Here are made-up elements, facts about them, and rows of numbers that follow some of those facts. Name the element behind each unnamed row.

How the elements are related:
bafon | Ω a | β 452 | λ 276
bamuflos | Ω a | β 452 | λ 331
bapletrir | θ lufum,pagra,nukli | Ω c | β 452 | λ 906
biklos | θ fureplon,fleril | Ω b | β 39 | λ 276
biku | Ω b | β 452 | λ 331
bipodi | Ω a | β 758 | λ 84
biskas | Ω b | β 452 | λ 906
breskal | Ω a | β 758 | λ 331
britas | Ω b | β 452 | λ 110
brofe | Ω a | β 758 | λ 84
brofuro | θ biku | Ω b | β 758 | λ 331
brogo | Ω b | β 452 | λ 906
brogrol | θ vuluzu | Ω b | β 452 | λ 84
broklo | Ω c | β 452 | λ 906
brupa | Ω a | β 452 | λ 331
bufer | Ω c | β 758 | λ 84
buflo | Ω a | β 758 | λ 110
buka | θ drekul,kogrin | Ω b | β 39 | λ 110
burus | Ω b | β 452 | λ 331
dapus | θ mesin,kadrufu,fleril,tridu | Ω b | β 452 | λ 110
didrim | Ω b | β 452 | λ 276
dipi | Ω b | β 758 | λ 276
dostak | θ lunur,tisosel,plubro | Ω c | β 758 | λ 84
dragu | Ω a | β 758 | λ 84
draska | Ω a | β 758 | λ 331
drasku | Ω a | β 758 | λ 331
drebur | θ nukli | Ω b | β 39 | λ 276
drefli | θ broklo,festes,dragu | Ω a | β 758 | λ 331
dreflo | Ω a | β 452 | λ 331
drego | Ω c | β 758 | λ 84
drekul | Ω b | β 39 | λ 331
drese | θ fureplon | Ω c | β 758 | λ 84
dribre | Ω c | β 758 | λ 84
drigi | Ω c | β 452 | λ 331
drigom | Ω c | β 452 | λ 331
drile | θ bafon | Ω b | β 39 | λ 906
droskun | Ω b | β 452 | λ 331
drozal | Ω c | β 452 | λ 276
druzor | θ grono,triram,zitru | Ω b | β 452 | λ 110
duklen | θ tizur,stasta,vulis,drego | Ω b | β 452 | λ 331
dutur | θ breskal,papum,dragu | Ω a | β 758 | λ 84
duvasi | Ω b | β 758 | λ 110
festes | Ω b | β 758 | λ 276
fetrus | θ drigom | Ω a | β 452 | λ 110
fitre | Ω c | β 39 | λ 331
flazas | Ω b | β 39 | λ 906
fleril | Ω b | β 452 | λ 906
flesok | θ tiro | Ω c | β 452 | λ 331
flidrus | θ stofleto,geno | Ω b | β 452 | λ 110
flobral | θ buflo | Ω c | β 758 | λ 906
fubin | Ω c | β 39 | λ 84
fureplon | Ω b | β 452 | λ 110
gabimo | Ω a | β 452 | λ 331
gakik | Ω c | β 452 | λ 331
gaste | Ω c | β 452 | λ 906
gazuma | Ω b | β 39 | λ 110
geno | Ω b | β 452 | λ 331
girol | θ burus,kiser,vuluzu,trinim | Ω c | β 452 | λ 84
gradrul | Ω b | β 758 | λ 84
grafa | θ biku,plufa,brofe,grituk | Ω b | β 758 | λ 331
gratrus | θ tizur,klipe,fubin | Ω b | β 39 | λ 110
gravuna | θ drigi,drigom,stolos,kloflan | Ω b | β 452 | λ 331
grituk | Ω c | β 758 | λ 110
grono | Ω b | β 452 | λ 331
gropor | θ bipodi | Ω b | β 452 | λ 84
gruvom | θ gupam,stolos,klipe,supo | Ω a | β 39 | λ 110
gugi | Ω b | β 39 | λ 110
gupam | Ω c | β 452 | λ 276
guvel | Ω a | β 758 | λ 84
kadrufu | Ω a | β 452 | λ 84
kiser | Ω c | β 452 | λ 110
kitor | θ gradrul,kogrin | Ω c | β 452 | λ 276
klaze | θ brogo,draska | Ω c | β 758 | λ 84
klera | Ω b | β 452 | λ 110
klipe | Ω a | β 452 | λ 906
kloflan | Ω b | β 452 | λ 84
klufe | Ω a | β 758 | λ 331
kluzok | Ω a | β 452 | λ 110
kogrin | Ω b | β 39 | λ 110
kuver | θ gakik,stolos,zudo | Ω b | β 452 | λ 276
ledros | Ω a | β 39 | λ 110
legros | θ biskas,vuluzu | Ω c | β 758 | λ 110
lufum | Ω a | β 758 | λ 906
lunur | Ω b | β 452 | λ 84
mabur | θ treka,burus,padur,bamuflos | Ω b | β 452 | λ 906
madagil | θ tizur | Ω b | β 39 | λ 331
maflokli | θ biku,zavo,stolos | Ω a | β 452 | λ 906
maskol | θ grono | Ω a | β 452 | λ 110
mesin | Ω b | β 758 | λ 276
migum | Ω a | β 39 | λ 84
miral | Ω a | β 452 | λ 906
mistu | Ω a | β 452 | λ 84
mubos | Ω b | β 452 | λ 110
nada | θ klera,gupam,biku,klufe,zager | Ω a | β 39 | λ 331
nelaflu | θ skuzu,bamuflos | Ω a | β 39 | λ 331
nukli | Ω b | β 39 | λ 276
nuskenim | θ zavo,padur,vulis | Ω b | β 39 | λ 276
nuvum | θ treka | Ω c | β 452 | λ 906
padur | Ω b | β 452 | λ 331
pagra | Ω b | β 758 | λ 84
papum | Ω a | β 452 | λ 331
pemin | Ω b | β 758 | λ 331
petres | Ω c | β 452 | λ 906
plegru | Ω c | β 39 | λ 110
plide | Ω c | β 758 | λ 84
pliflus | θ mesin,kogrin | Ω c | β 758 | λ 906
plubro | Ω a | β 452 | λ 906
plufa | Ω a | β 452 | λ 276
pudro | Ω b | β 452 | λ 276
pudruk | θ drigom,didrim | Ω a | β 452 | λ 110
puskal | Ω a | β 758 | λ 906
rovukas | Ω c | β 758 | λ 276
ruzi | θ plufa | Ω a | β 452 | λ 906
samor | Ω a | β 39 | λ 276
sapi | Ω b | β 39 | λ 110
sazam | θ tizur,nukli | Ω c | β 452 | λ 84
skaskas | θ breskal,lufum,duvasi,draska,bamuflos | Ω a | β 452 | λ 84
skebus | θ pemin | Ω a | β 452 | λ 110
skeze | θ kloflan,plegru,bamuflos | Ω a | β 452 | λ 84
skodrer | θ treka,geno | Ω b | β 452 | λ 110
skosol | θ kluzok,gabimo,bamuflos | Ω a | β 39 | λ 110
skuzu | Ω a | β 452 | λ 331
somil | θ staflo,tisosel | Ω a | β 452 | λ 276
sosedol | θ guvel,kluzok | Ω a | β 452 | λ 276
staflo | Ω a | β 452 | λ 906
stakas | Ω b | β 39 | λ 110
stasta | Ω a | β 758 | λ 276
stekol | Ω b | β 758 | λ 906
stiplaklek | Ω b | β 758 | λ 331
stofleto | Ω b | β 39 | λ 84
stolos | Ω a | β 452 | λ 110
stusestur | θ gaste,kogrin | Ω a | β 452 | λ 84
supo | Ω c | β 452 | λ 906
sutri | Ω a | β 452 | λ 906
tagruk | Ω a | β 452 | λ 906
tegal | θ bafon,sapi,plubro | Ω b | β 758 | λ 906
tiro | Ω a | β 452 | λ 906
tisosel | Ω b | β 758 | λ 331
tizur | Ω a | β 452 | λ 331
trafis | θ gazuma,bipodi,pemin | Ω a | β 452 | λ 110
treka | Ω b | β 452 | λ 906
tridu | Ω c | β 452 | λ 84
trinim | Ω b | β 452 | λ 110
triram | Ω c | β 452 | λ 84
triskek | θ dreflo,plide,pagra | Ω a | β 39 | λ 84
trutuge | θ drigi,fubin | Ω a | β 758 | λ 906
tuston | θ biskas,kluzok,puskal,britas | Ω c | β 39 | λ 331
vulis | Ω a | β 39 | λ 110
vuluzu | Ω a | β 452 | λ 110
vupe | θ breskal,brofe,samor | Ω b | β 758 | λ 84
zabe | θ drozal | Ω b | β 452 | λ 84
zager | Ω c | β 39 | λ 331
zavo | Ω a | β 758 | λ 84
zepidru | Ω a | β 758 | λ 331
zigoli | Ω a | β 758 | λ 276
zitru | Ω c | β 758 | λ 331
zomipi | θ gradrul,supo | Ω c | β 452 | λ 276
zudo | Ω a | β 758 | λ 276
zudrus | θ treka | Ω a | β 39 | λ 331

Named rows:
sapi: [ 10 -18 -27  -9  17  41  -8   2  35   0 -28 -14  -7 -10  -1  36 -51   0
  62  10  -7  31  50 -15  -3 -24  29  22]
buflo: [ 18 -40  18  -5 -18  41  -4 -20  16   4 -29 -20  -5  -1 -24  33 -24  33
  37  18 -15   6  41  -1 -13 -31  12   7]
trafis: [ 35   4  37  40  -3  11  25 -13  -8 -21  45 -50  -1   6  -4 -79  24  38
 -17   6 -42 -19  -6   2  31  -8  12 -33]
kiser: [ -6  30  31  -9  -9   5  30 -23 -11 -47  34   6   7  20 -29 -83  28  29
   1  -4 -51   7 -42  13  58 -28  41 -17]
gugi: [  3 -25 -30  -4  20  32  -9   7  27   8 -31 -30  -2  -3   2  35 -43  -6
  46  13  -6  36  48 -27 -13 -33  35  19]
gruvom: [ 15 -77 -19  43  17  19 -17  21  -3  38 -52 -73  13  26   4  14 -53  12
  20   8 -23  21  65 -25 -36 -47  14   9]
nukli: [-17  -9 -25  -6   9  17   6   7  11   1 -50 -25   2 -16 -16  67 -48  12
  44  -3  -5  56  24  -7 -20 -26  45  27]
zigoli: [ 20 -34  14  11 -17  20  -5  -2  14  13 -26 -38   1 -12 -30  49 -27  24
  26   7 -18   3  10  15 -50 -23  14   3]
kitor: [ 23  34  17  51  12   1   5  15 -18 -20  27 -36  16   9 -37 -80  16  29
  15  -7 -49 -16 -56  27  16  -3   8 -35]
madagil: [ -6 -22 -24  11  28  21  -7  43  -2  32 -38 -49  13 -15  -5  46 -50   0
  22 -15 -12  16   3 -24 -74 -19  32  27]
breskal: [ -6 -25  27 -19 -23  29  15 -14   1   6 -32 -18  12 -17 -38  64 -18  44
  14  -7 -22   8 -11  21 -51 -19  28  28]
zabe: [ 11  43  11  22  11  -9  24   7 -33  -4  38 -39 -11 -35 -14 -51  21  32
 -26   3 -23  32 -54  17  20  19  18 -40]
kadrufu: [ 27  32  13  37  -5   4  31 -20 -34 -25  32 -34  -9 -35 -38 -30   0  64
 -14  -1 -41  31 -31  62  56  23   3 -28]
stofleto: [ -5  -5 -46  -4   6  20   5  13   3  20 -28 -27  -3 -48 -17  73 -68 -12
  24   2 -12  80  20   4 -21 -14  38  14]
klaze: [  4 -28 -15  -1 -28  17 -12  24 -14  42 -15 -19   3 -26 -54  29 -42 -25
   3   3 -41  18 -17   6 -66 -31  24 -15]
bufer: [  5 -17 -19  -2 -18  26 -18  14 -11  29 -28  -7  -5 -29 -65  39 -51  -9
  21   8 -29  26 -11  26 -39 -18  16 -14]
zavo: [-11 -41  -5   4 -24  19   2  -9 -26  26 -59 -24  -9 -19 -48  59 -39  46
  -2   9 -10  56   9  35 -28 -13  14  -2]
pliflus: [ 36 -13 -11  33  -7  26 -35  29  13  22 -14 -28  10  -2 -59  25 -47 -11
  47  14 -23 -12  -6  13 -44 -29   0 -17]
treka: [-14  57  20   1  -5 -17  48 -18 -13 -49  32 -13  -6 -14 -29 -22  32  49
 -19  -1  -4  54 -52  22  50   0  45 -17]
lufum: [ -3 -29  15   3 -42  13  12 -14  11  -2 -26 -22   6 -11 -50  70 -23  25
   4  11  -6  38  14  18 -26 -28  31  11]

Rows to name:
No name comes twice in this set of rows, the named rows included.
[  6  -6   4  -7  -1  27 -16   7  18  17 -24 -22  -7 -21 -23  38 -21   7
  35  14   3  14  -3  -6 -54 -13  19  -2] => dipi
[ 15  39  34  30  -5   3  36 -29 -13 -48  28 -26   4  -8 -23 -31  20  69
   1  -7 -33   6 -31  42  59   8  18 -14] => bafon
[ -1  23  37  32  -4  -7  36 -22 -28 -38   2 -32  -4   6 -27 -40  23  82
  -7  -7 -31  17 -35  43  52   2  22 -14] => plufa
[ 17 -52 -38  30 -11  18   0  28 -11  41 -17 -65   8 -38 -19  69 -69 -19
 -10  -1 -39  41  47   5 -49 -30  22   4] => triskek
[  3 -69  -6  13 -21  23   8   5  22  26  -6 -54  16  -2   9  36 -42 -24
   3   0 -40  15  64 -40 -45 -56  43  17] => skosol
[-24 -29 -56   8   4  18  -7  15 -20  20 -73 -17  11 -12 -52  57 -82   8
  33  -6 -38  72  12  30 -16 -34  34  12] => fubin
[  9 -23  18   2 -35  14  13 -11  14  -1 -11 -21   4 -15 -44  70 -24  15
  13  10  -7  28  16  18 -28 -24  24   7] => puskal
[-13 -23  16 -43 -11  29  -2 -12  21   8 -19  -6 -12  -5 -19  27   1   7
  35  23   2  26  15 -31 -35 -32  40   6] => duvasi
[  4 -26 -11   0  -3  15 -12  28 -18  49 -19 -39 -13 -43 -30  40 -33  -8
  -3  15  -4  44  -5 -14 -79  -8  22 -15] => vupe
[  5  -1 -18  -9   5  30 -16   5  -2  21 -46  -7 -17 -39 -46  55 -40  30
  40  21   8  50  -8  23 -27   9   9  -8] => gradrul
[-11 -56 -17   2  -2  28   8 -15  10   3 -53 -30   3  14 -12  47 -50  29
  34   4 -23  41  60  -7   2 -47  41  24] => vulis
[ 43  17   9  54  -1   1  17   4 -33  -2  38 -59   2 -26 -23 -42  -1  46
 -30   0 -44  15 -26  41  27  18  -3 -43] => stusestur

The same elements again, as new rows of numbers:
Some rows with their names:
maflokli: [  8 -13 -26  19   8   2   7   4   9  17  11  33  21  12]
flobral: [ -1 -11  -1 -43  19 -52 -25   8  13   9  18  23   4 -20]
gravuna: [ 13  -6  11   0   6   5  -1  11 -19  12  11  39  28   3]
pudruk: [  5 -21 -26  20  24  12  11  -6   1  -1  -2  24   9  20]
drese: [ -1 -18 -11 -46  37 -41 -25   3   0 -14 -10  24  -4 -12]
stusestur: [ 11 -16 -46  36  39   9  19   1   3  -4 -24  44  14   5]
zomipi: [-15 -18 -38 -24  27 -18  13   0  -5  32   8  29  25  -8]
gratrus: [ 43   6 -14 -78  27 -11 -39  -5 -28 -32  21  -2 -18  16]
mabur: [  2 -16  23  19  23 -21  -9  -1 -17  31  37 -10  41   8]
didrim: [  1 -10  -1 -18   8   7  16 -16 -20  35 -14  -4  27 -29]
fitre: [ 10  31 -18 -42  37 -37 -35  -4  13 -29  40 -12  -4 -42]
gaste: [-21   0  -8 -12  17 -12  13 -12   4  14   5  18  27 -33]
stakas: [ 36  18 -12 -43  44 -17 -18 -17 -16 -28   8 -22 -12 -31]
stiplaklek: [ 17   3  40 -22   4 -22 -23   1   0   2  -6   3   6 -45]
broklo: [-23   0  -3 -18  13 -10   9 -14   3  14   8  11  28 -29]
festes: [ 15 -11  12 -42  11 -25 -11  -9  -6  29 -20 -14   5 -47]
droskun: [  2   3  27   3   2  12   4  -7 -15   9  -1  10  30 -28]
stofleto: [ 36  19 -15 -44  47 -16 -27 -15 -17 -33  -6 -23  -8 -31]
buflo: [ 10 -12   0  -5  22 -14 -10 -15  19 -11 -19  -7 -14 -27]
kiser: [-25  -8  -6 -20  30  -2  16 -22  -5  -4  -5   7  14 -21]

Name these rows:
No name comes twice in this set of rows, the named rows included.
[  2 -22 -25  18  26   9  -1  -7  -2  -4  -9  14  14  22] => skaskas
[ 42   7 -34 -55  37 -33 -30   1 -16   8  27 -16  -2 -11] => nuskenim
[-10 -16 -53 -11  37 -21  25   5  -1  34   2  45  25 -18] => kitor
[ 25  13 -12  33  52 -52 -55   5  24 -16  82 -52   3   6] => zudrus
[  6 -13 -22  23   9   3   4   1  10  17  12  24  22  11] => ruzi
[-17 -13  -7 -41   4 -11  -8  -2  -6  14  23  28  24  12] => bapletrir
[ 44   8 -39 -52  40 -33 -25   3 -15   7  23  -7  -2 -14] => biklos
[ 17  -9  23 -43  19 -15 -20 -12 -15 -10 -37  -3  -2 -33] => pagra
[  8 -14 -11 -19   9 -21 -14 -12  22  22 -13 -21  -5 -35] => stasta
[ 18  21 -30 -40  42 -47 -41  11   9 -25  53   8  -4 -15] => tuston
[ 46  22 -35 -23  59 -22  -1  -7 -11 -25  -3   8 -12 -45] => kogrin
[  7  -9  25 -27 -12  15 -15   5 -26   8  14  28  25  17] => duklen

